Below are the code and all the weights of a small trained network. Each question names an input and a target symbol and asks about switching units off, where a switched-off unit gives its printed mean instead of its output.

import numpy as np


def w(rows, s, z=0):
    codes = np.array(rows[::2]) - 128.0
    scale = np.full(codes.shape[1], s)
    scale[-1] = z or s
    return codes * scale


def norm(h):
    return h / np.sqrt((h * h).mean(-1, keepdims=True) + 1e-5)


def f(y):
    return np.maximum(y, 0)


def softmax(a):
    e = np.exp(a - a.max(-1, keepdims=True))
    return e / e.sum(-1, keepdims=True)


def log_softmax(a):
    a = a - a.max(-1, keepdims=True)
    return a - np.log(np.exp(a).sum(-1, keepdims=True))


def net(x, mask):
    ids = ['αγδεζηθλμξπσφψω'.index(c) for c in x.split()]
    T = len(ids)
    res = E[ids] + P[:T]
    u = 0
    for l in range(3):
        q, k, v = (norm(res) @ M[l].T for M in (Q, K, V))
        z = softmax(np.where(np.tri(T) > 0, q @ k.T / 3**0.5, -1e9)) @ v
        res = res + np.where(mask[u], z, O[l][:, -1]) @ O[l][:, :-1]
        u += 1
        y = f(norm(res) @ A[l][:, :-1].T + A[l][:, -1])
        res = res + np.where(mask[u : u + 8], y, B[l][:, -1]) @ B[l][:, :-1]
        u += 8
    return log_softmax(norm(res)[-1] @ U[:, :-1].T + U[:, -1])


Q, K, V, O, A, B = {}, {}, {}, {}, {}, {}
E = w([
[158,122,234,153,93,83,129,157,73,48],'α',
[49,85,201,226,137,136,196,217,231,118],'γ',
[67,152,158,116,110,36,228,123,201,147],'δ',
[137,185,105,199,127,89,170,215,49,114],'ε',
[78,11,199,57,105,113,82,153,211,81],'ζ',
[52,111,185,54,194,225,67,146,132,120],'η',
[93,186,246,64,112,179,172,113,171,191],'θ',
[157,171,155,176,85,178,65,156,93,75],'λ',
[132,174,98,175,125,97,125,62,142,79],'μ',
[142,166,83,138,124,82,118,163,86,176],'ξ',
[183,187,93,168,176,95,100,119,187,113],'π',
[145,191,188,141,128,135,70,157,61,38],'σ',
[162,175,112,141,54,86,80,54,137,156],'φ',
[170,150,164,135,122,153,84,196,128,147],'ψ',
[175,220,125,139,116,114,63,185,91,128],'ω',
],0.011)
P = w([
[254,78,193,128,209,108,198,110,137,28],'0',
[195,170,130,195,180,85,49,178,51,162],'1',
[167,177,124,186,167,79,52,167,50,157],'2',
[146,184,124,181,150,85,53,152,60,135],'3',
[127,193,116,167,147,90,55,151,68,133],'4',
[110,195,104,160,122,95,59,145,72,133],'5',
[87,202,101,146,122,104,61,157,77,128],'6',
[71,204,86,141,98,108,64,150,84,130],'7',
[48,207,81,128,90,117,71,168,82,121],'8',
[27,209,61,132,60,119,80,163,81,131],'9',
[24,216,83,133,76,131,61,163,76,110],'10',
],0.0051)
Q[0] = w([
[145,230,110,174,51,43,45,200,99,76],'0.h1',
[93,177,112,152,103,84,24,188,100,82],'0.h1',
[87,255,135,163,105,122,13,159,49,122],'0.h1',
],0.0089)
K[0] = w([
[16,142,131,108,94,122,129,151,187,135],'0.h1',
[49,102,112,93,115,155,136,157,155,126],'0.h1',
[9,150,143,95,100,164,137,132,153,142],'0.h1',
],0.015)
V[0] = w([
[113,31,39,116,167,164,54,145,140,69],'0.h1',
[231,113,51,53,160,2,156,93,78,108],'0.h1',
[203,205,126,138,82,242,152,99,29,143],'0.h1',
],0.0042)
O[0] = w([
[154,47,2,168,123,116,71,135,129,40,67],'0.h1',
[44,158,71,23,105,105,101,203,207,40,2],'0.h1',
[197,157,95,108,125,235,212,115,111,89,89],'0.h1',
],0.0075,0.0049)
A[0] = w([
[153,116,81,84,139,122,81,181,188,142,117],'0.n1',
[117,104,155,132,170,181,2,108,149,215,139],'0.n2',
[102,144,90,133,168,48,180,66,106,157,93],'0.n3',
[179,96,27,175,96,116,115,153,53,77,57],'0.n4',
[147,162,181,148,167,76,113,51,137,140,2],'0.n5',
[129,170,161,35,72,128,158,77,160,113,52],'0.n6',
[58,159,169,140,106,130,105,129,109,133,174],'0.n7',
[144,201,66,168,204,134,156,61,219,104,95],'0.n8',
],0.0068,0.0021)
B[0] = w([
[96,196,119,194,129,107,130,123,102,144,149],'0.n1',
[91,101,151,152,94,83,184,95,96,82,254],'0.n2',
[120,126,254,112,97,160,77,140,128,71,162],'0.n3',
[92,114,110,96,162,116,147,30,82,106,193],'0.n4',
[118,105,85,165,116,139,164,192,24,120,200],'0.n5',
[165,96,70,114,88,101,69,125,150,200,158],'0.n6',
[163,127,155,155,137,56,169,98,119,128,229],'0.n7',
[66,129,150,148,60,153,146,123,127,173,156],'0.n8',
],0.0085,0.0057)
Q[1] = w([
[165,119,73,68,213,184,88,131,232,89],'1.h1',
[226,115,24,102,191,195,108,209,172,95],'1.h1',
[123,81,1,48,157,199,177,236,175,97],'1.h1',
],0.0068)
K[1] = w([
[102,197,161,124,74,96,73,164,14,155],'1.h1',
[54,115,181,156,81,77,5,77,2,200],'1.h1',
[115,128,128,249,159,136,103,104,29,174],'1.h1',
],0.0063)
V[1] = w([
[80,117,96,86,116,123,92,66,137,60],'1.h1',
[2,134,125,35,92,112,155,198,122,139],'1.h1',
[130,42,175,110,161,102,136,201,229,104],'1.h1',
],0.0063)
O[1] = w([
[124,64,113,182,95,102,24,219,113,177,130],'1.h1',
[88,113,90,89,89,178,149,202,2,169,249],'1.h1',
[1,149,158,172,92,191,65,136,178,80,251],'1.h1',
],0.0082,0.0017)
A[1] = w([
[147,140,117,111,160,48,185,49,147,133,105],'1.n1',
[194,210,148,183,120,232,136,137,146,205,137],'1.n2',
[174,172,120,120,20,140,44,68,112,146,89],'1.n3',
[97,91,168,60,188,145,172,152,101,160,229],'1.n4',
[111,1,167,92,149,144,103,86,133,140,254],'1.n5',
[100,120,182,202,163,154,185,159,100,51,223],'1.n6',
[182,161,131,78,153,200,76,152,124,96,141],'1.n7',
[155,40,176,202,129,133,158,147,130,85,202],'1.n8',
],0.0075,0.0025)
B[1] = w([
[125,226,46,190,54,145,158,159,143,80,181],'1.n1',
[166,119,108,185,2,66,67,99,150,45,198],'1.n2',
[90,102,188,65,221,122,172,134,110,225,161],'1.n3',
[160,192,39,113,139,154,117,90,98,104,170],'1.n4',
[166,249,73,125,107,101,88,44,72,111,168],'1.n5',
[108,139,124,67,153,94,180,92,169,202,254],'1.n6',
[88,83,201,120,214,84,78,153,171,112,140],'1.n7',
[162,96,54,89,103,116,151,147,127,193,206],'1.n8',
],0.0073,0.0086)
Q[2] = w([
[77,209,144,178,12,1,175,27,34,183],'2.h1',
[83,212,117,101,26,40,198,80,160,142],'2.h1',
[106,98,172,197,155,144,97,129,139,158],'2.h1',
],0.0066)
K[2] = w([
[108,61,71,66,121,135,178,121,253,97],'2.h1',
[163,129,103,76,183,171,143,159,188,101],'2.h1',
[176,74,137,129,127,109,131,75,113,210],'2.h1',
],0.0076)
V[2] = w([
[82,152,116,177,143,115,211,80,178,223],'2.h1',
[118,153,93,63,183,151,104,13,85,101],'2.h1',
[117,170,72,199,254,161,147,195,177,68],'2.h1',
],0.0069)
O[2] = w([
[102,2,91,133,195,111,208,115,177,66,251],'2.h1',
[103,150,28,64,113,124,86,21,94,127,172],'2.h1',
[121,166,91,236,224,166,108,97,121,194,16],'2.h1',
],0.0086,0.002)
A[2] = w([
[102,156,59,142,91,97,114,129,100,58,94],'2.n1',
[105,71,146,60,78,180,89,208,32,150,223],'2.n2',
[157,129,150,122,113,63,182,51,199,50,98],'2.n3',
[80,148,160,203,91,207,18,168,153,87,114],'2.n4',
[191,168,36,90,50,206,66,92,148,86,137],'2.n5',
[167,211,106,218,180,130,71,32,166,215,114],'2.n6',
[126,94,141,174,143,53,187,60,254,159,3],'2.n7',
[80,107,181,178,197,203,175,83,243,41,17],'2.n8',
],0.0077,0.0031)
B[2] = w([
[129,144,121,106,66,163,119,111,137,157,194],'2.n1',
[139,121,93,131,180,180,115,120,205,111,242],'2.n2',
[115,177,125,132,155,144,102,203,104,136,227],'2.n3',
[139,124,104,179,123,108,187,11,113,124,155],'2.n4',
[150,74,128,234,141,141,127,133,128,108,166],'2.n5',
[112,61,148,46,139,155,128,144,176,132,254],'2.n6',
[145,145,128,142,156,132,90,149,78,95,192],'2.n7',
[181,86,149,98,53,159,89,106,94,143,145],'2.n8',
],0.012,0.0071)
U = w([
[32,193,226,82,121,57,123,190,97,119,109],'α',
[173,45,176,173,160,154,117,104,121,2,154],'γ',
[4,96,146,75,99,225,166,159,160,107,86],'δ',
[113,92,52,80,157,166,157,52,69,140,253],'ε',
[78,145,129,254,69,144,106,95,198,110,114],'ζ',
[76,114,52,140,76,36,13,111,108,82,169],'η',
[128,225,43,136,130,119,235,135,141,70,53],'θ',
[241,181,90,166,186,44,67,121,177,102,82],'λ',
[170,41,137,149,59,181,48,235,140,121,137],'μ',
[89,189,47,158,121,216,67,204,89,192,27],'ξ',
[117,68,155,209,191,66,175,145,87,173,185],'π',
[152,100,150,52,136,98,57,98,219,223,91],'σ',
[188,88,126,4,85,84,175,175,117,77,9],'φ',
[114,191,200,85,236,194,55,87,155,70,150],'ψ',
[207,191,201,141,24,137,163,90,89,141,196],'ω',
],0.0093,0.0029)

Each question gives the input, a string of symbols that net reads in full, and the target symbol t.
The units are the heads (3 rows each of Q, K, V and O) and the neurons (one row each of A and B). Each row of codes is followed by its name. A weight is (code - 128) times the scale printed after its matrix; where a second scale follows, it is the last column's (O, A, B and U).
mask holds one flag per unit, layer by layer, with each layer's heads first. A switched-off unit (its flag False) gives its mean, the last column of its rows in O or B, instead of its output. The means were averaged over made-up inputs and are rounded, as every weight is.
A unit's drop is (log p(t) with every unit on - log p(t) with that unit switched off) / (log p(t) with every unit on - log p(t) with every unit switched off).
The circuit of an input: a set's keep is (log p(t) with only the set's units on - log p(t) with every unit switched off) / (log p(t) with every unit on - log p(t) with every unit switched off). Starting from the 12 units with the biggest drops (on a tie, the unit counted first), units are removed one at a time, each time the one whose removal leaves the highest keep (on an exact tie, the one counted first), for as long as the keep stays at least 0.8.
circuit, biggest first: the units of the circuit, biggest drop first
k most important neurons: the k neurons with the biggest drops, biggest first
k most important neurons of layer l: the k neurons of layer l with the biggest drops, biggest first
input ε π σ σ γ φ π, target π: circuit, biggest first -> (0.h1)
input ξ ε ξ ξ θ σ ε ξ, target ξ: circuit, biggest first -> (1.h1; 0.h1)
input α ζ ζ α η λ ε ψ φ σ, target α: circuit, biggest first -> (1.h1; 2.n3; 2.n2)
input ε η ψ μ ω γ ξ, target π: 2 most important neurons of layer 1 -> (1.n5; 1.n2)
input σ μ λ σ ω, target σ: 4 most important neurons -> (2.n6; 1.n7; 0.n5; 1.n3)
input ζ η σ ε λ ε η ε, target ε: 4 most important neurons -> (0.n4; 2.n4; 1.n2; 1.n5)
input η θ σ λ λ ε μ ε ε, target η: 2 most important neurons -> (1.n2; 1.n5)
input θ δ σ ψ ε η ξ σ π, target ε: circuit, biggest first -> (0.h1; 0.n4)
input θ μ σ ε θ ψ φ π γ δ σ, target θ: circuit, biggest first -> (1.h1; 0.n3)
input ξ ψ ε ε ξ η δ γ π, target ξ: circuit, biggest first -> (0.h1; 1.h1)
input θ ω ψ, target θ: circuit, biggest first -> (1.h1; 1.n1)
input π φ η ε θ ψ σ θ η ζ, target π: 2 most important neurons -> (1.n5; 0.n1)
input ω ω ξ λ ε, target ω: 4 most important neurons -> (0.n7; 1.n6; 2.n2; 1.n7)
input σ π φ π δ θ ω ζ α μ, target σ: 2 most important neurons of layer 0 -> (0.n2; 0.n3)
input θ μ ψ ω σ σ μ θ θ, target ω: 2 most important neurons -> (1.n2; 2.n2)
input φ ε ζ λ σ δ σ ψ μ ζ η, target φ: circuit, biggest first -> (2.h1)
input ω α ω η δ, target ω: 2 most important neurons of layer 1 -> (1.n6; 1.n1)
input φ η θ σ, target φ: 2 most important neurons of layer 0 -> (0.n8; 0.n6)
input η μ ε ε θ, target η: 2 most important neurons -> (1.n2; 1.n5)
input η θ ω σ ε θ ε π, target η: most important neuron of layer 2 -> (2.n3)
input α θ σ μ λ, target α: 2 most important neurons -> (1.n6; 2.n3)
input ψ δ θ ψ ξ ζ η α λ λ δ, target α: 3 most important neurons -> (2.n2; 0.n7; 2.n3)
input ε σ σ λ σ, target ε: 2 most important neurons of layer 0 -> (0.n7; 0.n4)
input ζ μ ψ θ ψ, target ζ: 2 most important neurons of layer 2 -> (2.n2; 2.n4)
input ε ε α, target ε: 2 most important neurons of layer 0 -> (0.n7; 0.n2)
input θ σ α π, target ω: 3 most important neurons -> (1.n2; 2.n2; 0.n8)
input φ ψ γ μ η ε α φ λ, target ε: 3 most important neurons -> (0.n4; 1.n2; 1.n3)
input ψ ψ ε α λ, target ψ: 2 most important neurons of layer 1 -> (1.n7; 1.n3)
input ξ η θ μ ε, target ω: most important neuron -> (2.n3)
